[128 = 0]
[ 81 135 128 104 131 134 110 115 120 153 123 144 141 158 145 151  29 142
 114 116 135 118 109 117 105 131 172 218 126 141 133 116 118 116  84 152
 123 118  87 128 129 137 140  98 121 119 143 122 122 133 118 119 170 199
 103 118  84 169 125 126  87 116 113 128 156 131 120 142  95 131 164 111
 114 113 130 116 142 103 105 140 138 128 139 116 164 181  95 142 127 124
 121 120 126 102 166 145 144 132 101 120 130 146 156 185 136  96 134 139
 110 113 134 129 147 138 127 140 156 123 127 112 113  58 101 127 107 154
 153 123 110  66 135 171 116 137 129 139 164 145 136 175 135  75 145 113
 126 142 131 110 120 112 105 105 132 108 154 128  91 128 130 112 125 156
 100 134 125 126 125 146 131 120 134 127 138 112 126 144  64  86 150 150
 144 125  38 191  95 118 110 148 144 131 154 156 137 136 106 139 128  85
 165 120 137 160 129 129 115 181 143  95 114 152 102 130 179 139 149 180
 143 119 138 123 133 133 128 122 151 127 143   1 102 141 105 111 124 122
 130 135 112 120 135 106 113 134 130 126 138 239 143 120 137 136 128 124
 108 117  49  97 112 130  90 118 152 125 150 108 116 131 127 127 129 131
 111]	0
[202 128 131 158 123 142 106 125 147  64 141 111 119 117 141 123 236  94
 167 134  98 123 126 146 160 124  86   3 127 103 114  89 149 212 182 103
   1 129 148 131 134 124 129  81 141 131 121 165 136 172  96 134  56  25
 209 139  78 110 128 108 175 126 121 133  59 143 106 122 137 103 111 156
 153  70 135 144 129 165 192 113 151  83 146 137 110  65  66 108 109 126
 122 137 101 112 134 125 150 114  94 100 133 127  97  91 178 129 114 145
 181 128 135 126 145 114  84  85 114 150 110 149 139 139 135 115 119 137
 133 119  79 252 171  51 223 144 114 134 182 114 147 138 102 113 138 119
 185 103 132 143 147 130 118 123 129 100 132 141 125 167 120 128 139 113
  90 114 136 140  94  96 123 133 103 137 161 111 125 121 164 132 112  76
 127 143 142  75 181 138 137 137 106 164 123 129 108 106 139 106 128 129
 117 134 122 124 115 127 126 255 122  80 185 123 178  97 136 156  35  58
  48 119  77  72 115 149 127 118 101 131 153  88 177 154 149 135 139 171
 129 100 206 126 113 118 141 121 122 164 144 141 106 143 118 128 100 112
 163 129 173 151 123 118 158 149  92 132 133 149 115 124 110 131 163 130
 213]	7
[ 67 133 130  89 137 130 105 117 125 164 123 144 137 154 136 153  41 151
 114 121 134 122 104 114 101 136 166 232 128 123 137 126 117  78  75 156
 178 122 100 128 125 136 143 106 114 113 138 114 134 123 120 115 185 224
 101 120  72 160 125 129  84 121 107 129 145 128 120 140 100 131 154  96
 112 117 132 115 137  92  95 129 142 137 139 114 161 173 105 137 128 122
 122 107 119 104 180 135 134 136 106 125 136 147 161 195 122 116 134 141
 109 117 124 127 165 139 123 140 138 119 135 109 118  55 107 128 107 146
 148 112 131  78 136 126 105 138 122 137 141 139 141 169 138  84 146 120
 129 152 129  97 122 131 109 114 134 117 158 128  91 129 133 113 126 157
 132 139 123 116 128 143 131 117 139 132 143 112 123 145  58  98 146 146
 144 123  61 175  96 121 103 145 117 132 152 163 133 135 106 132 128  93
 187 120 131 154 127 128 118 217 143 115 108 154 100 139 164 145 123 194
 151 118 143 121 132 116 132 126 148 127 143  30  82 141 109 128 124 119
 141 140 106 120 135 113 107 130 127 111 134 219 131 106 138 137 126 126
 112 116  48  96 130 128 101 116 142 124 146  96 120 133 134 127 108 127
 119]	1
[ 99 122 122 163 134 120 140 139 111 172 124 169 148 134 130 128   1 147
 109 114 147 127 118 105 118 130 173 152 126 173 133 167 118  45  51 144
 130 119  87 124 125 135 111 172 130 118 137  96 116 107 153 128 158 245
  42 107 226 135 117 157 112 120 141 125 214 109 161 129 109 144 154 170
 109 175 117 131 129 108  95 142 114 155 107 113 149 160 174 144 130 130
 132 129 135 140 105 127 120 136 159 143 103 141 133 137 170 114 142 103
  80 120 137 127 113 127 141 153 142 111 130 130 108 135 105 131 131 116
 138 153 139  15  80 255  79 111 155 115 104 181 126 152 139 115 123 131
  94 147 140 134 115 113 124 138 122 132 122 143 134  99 128 121 124 103
  68 139 128 105 146 156 128 128 115 112 110 156 124 113  89 103 135 135
 117 103  95 178  90 125 118 113 167  76 142 136 141 144 114 153 129 138
  83 131 138 133 132 124 103   1 147 173  87 145  87 148 117 133 218 157
 163 128 168 165 142 124 117 136 173 126 103 197 142 105 101  92 126 115
 123 153 103 131 132 132 123 144 129  66 124 131 144 135 133 130 141 142
  94 119 104 135 104 140  85 116 181 130 134 150 118 126 134 133 119 127
  78]	5
[100 135 123 121 136 133 111 120 116 168 125 147 140 154 149 149   6 145
 122 118 135 122 114 112 112 132 184 185 124 137 130 133 116 113  75 150
  69 118  86 127 129 139 121 114 122 114 144 114 128 128 126 116 151 204
  85 110  79 153 119 132  94 116 114 130 148 122 121 135  97 132 147 129
 117 115 127 126 141 103 106 129 145 123 131 106 158 177 108 135 125 126
 124 116 120 104 167 137 148 134 107 115 122 150 144 173 156  91 132 126
 120 112 134 127 154 134 114 134 141 120 127 125 112  69  99 126 106 140
 142 120 101  72 135 152 129 136 131 134 162 179 144 184 130  60 145 115
 124 138 136 116 122 118  97 107 131 104 153 146  95 127 128 114 127 124
  61 136 127 110 130 146 127 121 122 135 146 113 121 140  61  90 147 144
 136 118  34 159 101 122  96 142 163 124 151 158 130 133  99 139 127  91
 132 124 135 153 127 125  99 161 145 113 113 155 107 134 163 151 169 168
 134 115 134 126 132 126 125 124 158 127 138  10 102 140  95 109 132 131
 133 131 128 118 131 112 117 139 124 113 135 221 132 122 137 136 123 128
 100 110  56 114 115 129  92 120 161 126 148 120 106 131 126 131 131 127
 130]	0
[110 136 120 146 131 136 133 124 113 158 128 120 129 136 149 130 110 119
 119 125 127 127 152 120 133 125 149 112 125 143 124 133 126 121 115 130
   1 125  98 126 134 130 117 123 129 111 136 128 126 136 135 123  99 187
  73 112 138 143 123 129 128 111 127 128 137 115 116 129 116 125 111 137
 127 137 104 133 141 115 135 128 135 109 121 123 131 127 112 134 117 129
 132 143 124 120 132 132 147 128 121 113 101 138 115 125 173 107 130 113
 121 127 130 127 157 123 109 121 132 126 128 133 120 130 119 123 115 130
 119 128 103  77 135 169 137 132 126 128 146 178 153 166 121  62 134 120
 129 142 143 141 132 112 108 116 123 119 119 141 125 127 113 119 133  92
  58 121 132 116 135 126 123 127  97 136 146 125 128 130  98 117 138 135
 127 121  95 153 133 123 118 128 162 117 136 147 136 121 100 136 120 112
 107 127 133 136 128 121 106 154 141 135 129 135 127 129 154 153 133 118
  99 116 115 118 126 127 126 136 152 127 139 156 138 133 107 106 147 138
 120 119 137 118 126 126 135 140 121 127 128 155 127 143 129 132 128 129
 121 118 120 139 121 129 123 128 135 128 132 157 108 132 112 131 117 130
 151]	2
[105 117 126 146 131 119 139 135 124 152 125 151 132 130 117 126  90 148
 112 123 143 130 124 121 116 133 134 152 127 162 133 149 115  99  90 143
 212 129 113 125 123 132 125 167 130 130 124  99 124 102 149 127 137 186
  87 112 205 128 124 156 126 126 141 124 186 117 161 130 127 144 146 148
 113 166 124 127 120 139 109 139 114 160 112 119 136 146 167 138 144 127
 135 133 145 144 106 132 110 137 152 147 122 133 140 122  95 133 136 112
  92 128 133 125  96 128 157 147 135 108 129 130 118 149 120 131 143 108
 134 150 148  56  85 199  88 114 156 113  91 149 111 115 142 161 120 139
  94 126 127 127 114 124 138 145 124 138 117 128 144 101 132 136 122 120
 105 133 117 124 144 154 130 131 139 107 100 155 124 123 118 126 129 137
 122 109 150 141 112 125 134 114 137  99 141 111 140 146 128 131 134 142
  98 133 134 120 132 127 126   1 126 154 105 135  93 140 102 114 212 157
 168 134 158 166 141 124 123 129 150 125  99 185 128 107 127 110 119 116
 127 147  86 139 133 136 127 135 135 110 130 105 141 133 130 124 142 137
 104 129 109 124 122 134 105 120 164 131 135 134 133 125 140 131 138 127
  68]	9
[195 117 135 146 113 123 142 141 150  45 136 115 118 100 106 106 255 113
 160 138 118 133 117 149 148 122  69  26 130 114 121 112 144 146 185 102
 181 138 180 131 125 116 141 138 140 150 103 149 131 137 125 144  87   1
 223 155 155  80 137 119 173 145 139 128  86 151 127 120 159 120 128 148
 144  93 155 137 108 159 172 122 123 118 130 144  92  81 124 114 135 129
 128 134 126 141  94 122 109 117 131 137 154 104 114  89 100 160 118 133
 171 138 135 128  90 127 135 111 110 142 115 141 142 176 172 129 160 121
 131 132 135 255 132  50 165 127 133 119 116  71  89  52 118 201 111 138
 148  96 116 136 135 138 163 143 129 139 120 117 160 146 135 150 128 140
 189 122 128 152 111 116 130 142 148 112 112 144 131 113 206 161 103 100
 120 140 239  64 168 139 161 121  93 157 103  88 113 128 163 107 135 178
 112 131 124 107 126 138 167 197 103 119 155 103 158 110  63  95  83  88
 117 144 108 128 125 143 127 113  90 129 110 226 171 122 170 145 113 138
 131 122 149 142 126 146 140 113 134 132 133  50 122 135 117 118 121 121
 158 147 209 145 141 123 164 139  95 133 113 116 167 118 137 126 165 130
 131]	15
[ 89 122 135  89 127 126 103 116 129 130 124 153 139 152 118 142  48 152
 121 125 141 123  97 120  90 139 139 255 130 124 136 117 117 110 113 157
 255 126 117 129 118 131 150 116 120 139 137 111 129 117 115 115 192 171
 131 139  74 152 130 133  92 131 113 128 121 139 135 138 106 134 186 102
 114 119 152 111 124 122  98 134 126 156 137 118 158 168 117 139 145 121
 122 111 135 115 175 136 116 135 111 133 155 136 175 193  86 132 131 149
 114 119 128 124 122 139 152 136 134 114 131  97 125  64 117 134 130 140
 156 120 146  71 129 128  82 134 135 135 130 109 109 127 138 144 143 129
 121 127 118  89 114 137 134 126 136 124 151 115 100 123 145 124 120 182
 216 137 109 131 128 146 134 121 169 115 111 117 124 141  93 112 139 146
 144 126 104 148 108 118 117 143 100 151 137 134 122 146 128 129 135 112
 186 122 130 153 132 133 143  67 138 111 101 136 100 135 135 112 136 190
 186 132 147 132 133 131 133 113 141 124 122  37  88 131 122 128  95 113
 144 146  67 135 137 131 102 122 136 115 146 198 136 106 161 127 130 126
 118 127 108  87 132 125 104 116 140 126 147  68 137 129 145 125 137 128
  87]	6
[120 124 123 165 124 123 150 138 118 143 127 154 134 124 129 125  48 138
 112 115 140 126 132 117 126 125 141 122 127 154 133 157 119  38  84 133
 152 127 100 125 124 132 119 156 124 123 125 108 115 114 151 129 126 161
  55 114 240 124 122 148 121 124 144 125 196 116 156 129 122 137 155 165
 117 172 113 132 131 119 111 140 115 150 107 119 136 155 159 142 137 130
 131 139 143 146  88 132 126 139 152 144 111 133 123 112 115 113 138 102
  97 123 137 127  98 125 147 145 138 119 125 134 113 156 123 131 141 111
 135 149 135  42  91 232  93 117 145 113 114 170 123 137 138 138 119 134
  91 135 131 135 118 111 128 140 123 128 114 140 143 112 126 124 123 107
  79 129 127 126 149 139 128 131 132 113 107 154 125 122 105 116 128 139
 117 110 106 159 102 124 131 105 159  95 140 127 143 137 124 147 129 135
  86 133 138 121 132 128 123   1 141 166 101 136  96 137 116 124 203 128
 147 131 151 161 138 129 118 131 147 126  99 173 148 106 116  87 128 120
 119 144 108 128 131 136 138 140 131 100 127 113 138 142 133 127 139 140
 103 123 128 143 105 136 115 123 147 130 132 155 127 124 131 131 134 130
  85]	7
